Below are the code and all the weights of a small trained network. Each question names an input and a class and asks about switching units off, where a switched-off unit gives its printed mean instead of its output.

import numpy as np


def w(rows, s, z=0):
    codes = np.array(rows[::2]) - 128.0
    scale = np.full(codes.shape[1], s)
    scale[-1] = z or s
    return codes * scale


def norm(h):
    return h / np.sqrt((h * h).mean(-1, keepdims=True) + 1e-5)


def f(y):
    return y / 2 * (1 + np.tanh(0.7978845608 * (y + 0.044715 * y**3)))


def log_softmax(a):
    a = a - a.max(-1, keepdims=True)
    return a - np.log(np.exp(a).sum(-1, keepdims=True))


def net(x, mask):
    res = np.array(x, float).reshape(1, 8) / 4 @ E
    u = 0
    for l in range(3):
        y = f(norm(res) @ A[l][:, :-1].T + A[l][:, -1])
        res = res + np.where(mask[u : u + 8], y, B[l][:, -1]) @ B[l][:, :-1]
        u += 8
    return log_softmax(norm(res)[-1] @ U[:, :-1].T + U[:, -1])


A, B = {}, {}
E = w([
[124,130,130,143],'x0',
[123,149,136,109],'x1',
[158,123,116,105],'x2',
[128,216,2,149],'x3',
[118,136,128,139],'x4',
[127,132,115,138],'x5',
[126,22,63,155],'x6',
[242,136,123,247],'x7',
],0.0069)
A[0] = w([
[164,150,58,105,114],'0.n1',
[172,105,193,85,3],'0.n2',
[121,53,178,99,105],'0.n3',
[167,145,134,200,145],'0.n4',
[150,139,130,142,52],'0.n5',
[74,104,122,176,79],'0.n6',
[192,198,165,48,214],'0.n7',
[3,122,109,80,65],'0.n8',
],0.012,0.0039)
B[0] = w([
[76,128,86,85,172],'0.n1',
[95,25,168,162,158],'0.n2',
[114,73,100,151,213],'0.n3',
[116,192,154,1,224],'0.n4',
[119,157,192,102,118],'0.n5',
[91,84,199,107,132],'0.n6',
[36,181,162,207,253],'0.n7',
[153,146,183,21,236],'0.n8',
],0.0077,0.0051)
A[1] = w([
[7,155,80,81,95],'1.n1',
[118,53,51,110,142],'1.n2',
[122,30,33,97,83],'1.n3',
[158,83,115,89,4],'1.n4',
[198,138,145,249,134],'1.n5',
[139,71,254,193,63],'1.n6',
[242,194,183,64,166],'1.n7',
[111,160,64,115,25],'1.n8',
],0.0091,0.0034)
B[1] = w([
[131,167,104,181,246],'1.n1',
[166,100,200,234,192],'1.n2',
[110,184,175,214,205],'1.n3',
[146,152,117,140,118],'1.n4',
[133,144,84,1,163],'1.n5',
[58,11,106,100,253],'1.n6',
[132,177,172,90,242],'1.n7',
[117,73,68,137,137],'1.n8',
],0.0092,0.0039)
A[2] = w([
[202,37,54,255,110],'2.n1',
[168,162,88,193,115],'2.n2',
[53,58,126,135,3],'2.n3',
[190,162,67,64,72],'2.n4',
[95,206,31,178,92],'2.n5',
[162,111,178,230,202],'2.n6',
[156,156,78,78,74],'2.n7',
[56,108,146,34,134],'2.n8',
],0.0088,0.0048)
B[2] = w([
[104,190,192,115,208],'2.n1',
[162,149,76,122,154],'2.n2',
[118,130,127,106,154],'2.n3',
[161,116,136,92,143],'2.n4',
[106,94,11,117,218],'2.n5',
[81,141,137,124,219],'2.n6',
[152,115,110,97,129],'2.n7',
[138,159,174,72,253],'2.n8',
],0.012,0.0042)
U = w([
[130,36,4,124,253],'0',
[236,182,116,2,102],'1',
[86,215,155,230,106],'2',
[111,125,76,109,109],'3',
[106,167,99,153,67],'4',
[180,175,123,128,49],'5',
],0.0068,0.0044)

Each question gives the input, the list of numbers given to net, and the class t.
The units are the neurons (one row each of A and B). Each row of codes is followed by its name. A weight is (code - 128) times the scale printed after its matrix; where a second scale follows, it is the last column's (A, B and U).
mask holds one flag per neuron, layer by layer. A switched-off neuron (its flag False) gives its mean, the last column of its row in B, instead of its output. The means were averaged over made-up inputs and are rounded, as every weight is.
A unit's drop is (log p(t) with every unit on - log p(t) with that unit switched off) / (log p(t) with every unit on - log p(t) with every unit switched off).
The circuit of an input: a set's keep is (log p(t) with only the set's units on - log p(t) with every unit switched off) / (log p(t) with every unit on - log p(t) with every unit switched off). Starting from the 12 units with the biggest drops (on a tie, the unit counted first), units are removed one at a time, each time the one whose removal leaves the highest keep (on an exact tie, the one counted first), for as long as the keep stays at least 0.8.
circuit, biggest first: the units of the circuit, biggest drop first
most important unit: the unit with the biggest drop
top k neurons: the k neurons with the biggest drops, biggest first
k most important neurons of layer l: the k neurons of layer l with the biggest drops, biggest first
drop when u is switched off: that unit's drop, to one decimal
input [2,4,2,5,6,-5,-3,1], class 0: circuit, biggest first -> [2.n5; 0.n8]
input [-3,-5,2,7,-3,5,-6,3], class 0: 2 most important neurons of layer 0 -> [0.n8; 0.n1]
input [1,5,3,-6,2,3,-3,3], class 0: circuit, biggest first -> [1.n6; 0.n2]
input [5,-6,-6,-1,-8,2,7,7], class 1: most important unit -> 1.n5
input [3,2,-7,-1,5,-3,8,-1], class 2: circuit, biggest first -> [1.n3; 1.n2]
input [5,1,2,4,5,-4,-1,2], class 0: top 2 neurons -> [0.n8; 2.n5]
input [-8,-2,-3,-4,8,8,8,-4], class 2: top 3 neurons -> [1.n3; 1.n2; 0.n4]
input [-5,-8,-6,-3,-8,-8,8,-2], class 2: circuit, biggest first -> [1.n3; 1.n2; 2.n5]
input [6,-6,-1,5,6,6,7,-4], class 2: circuit, biggest first -> [1.n2; 1.n3]
input [-3,0,0,2,-5,-2,7,6], class 2: top 3 neurons -> [1.n2; 0.n7; 1.n3]
input [-8,-6,-3,-7,-8,3,-4,6], class 0: top 3 neurons -> [1.n6; 0.n2; 0.n8]
input [1,-8,1,-2,8,-5,8,-1], class 2: top 2 neurons -> [2.n1; 1.n3]
input [-4,-6,8,-8,-6,2,-4,0], class 0: drop when 1.n6 is switched off -> 0.3
input [-8,0,3,6,-8,4,0,3], class 0: circuit, biggest first -> [2.n5]
input [-3,-4,-2,1,-6,4,4,8], class 1: drop when 0.n4 is switched off -> 0.1
input [3,4,-3,1,7,5,-2,8], class 1: drop when 1.n6 is switched off -> 0.0
input [-8,-4,1,2,8,3,7,-3], class 2: drop when 1.n2 is switched off -> 0.3
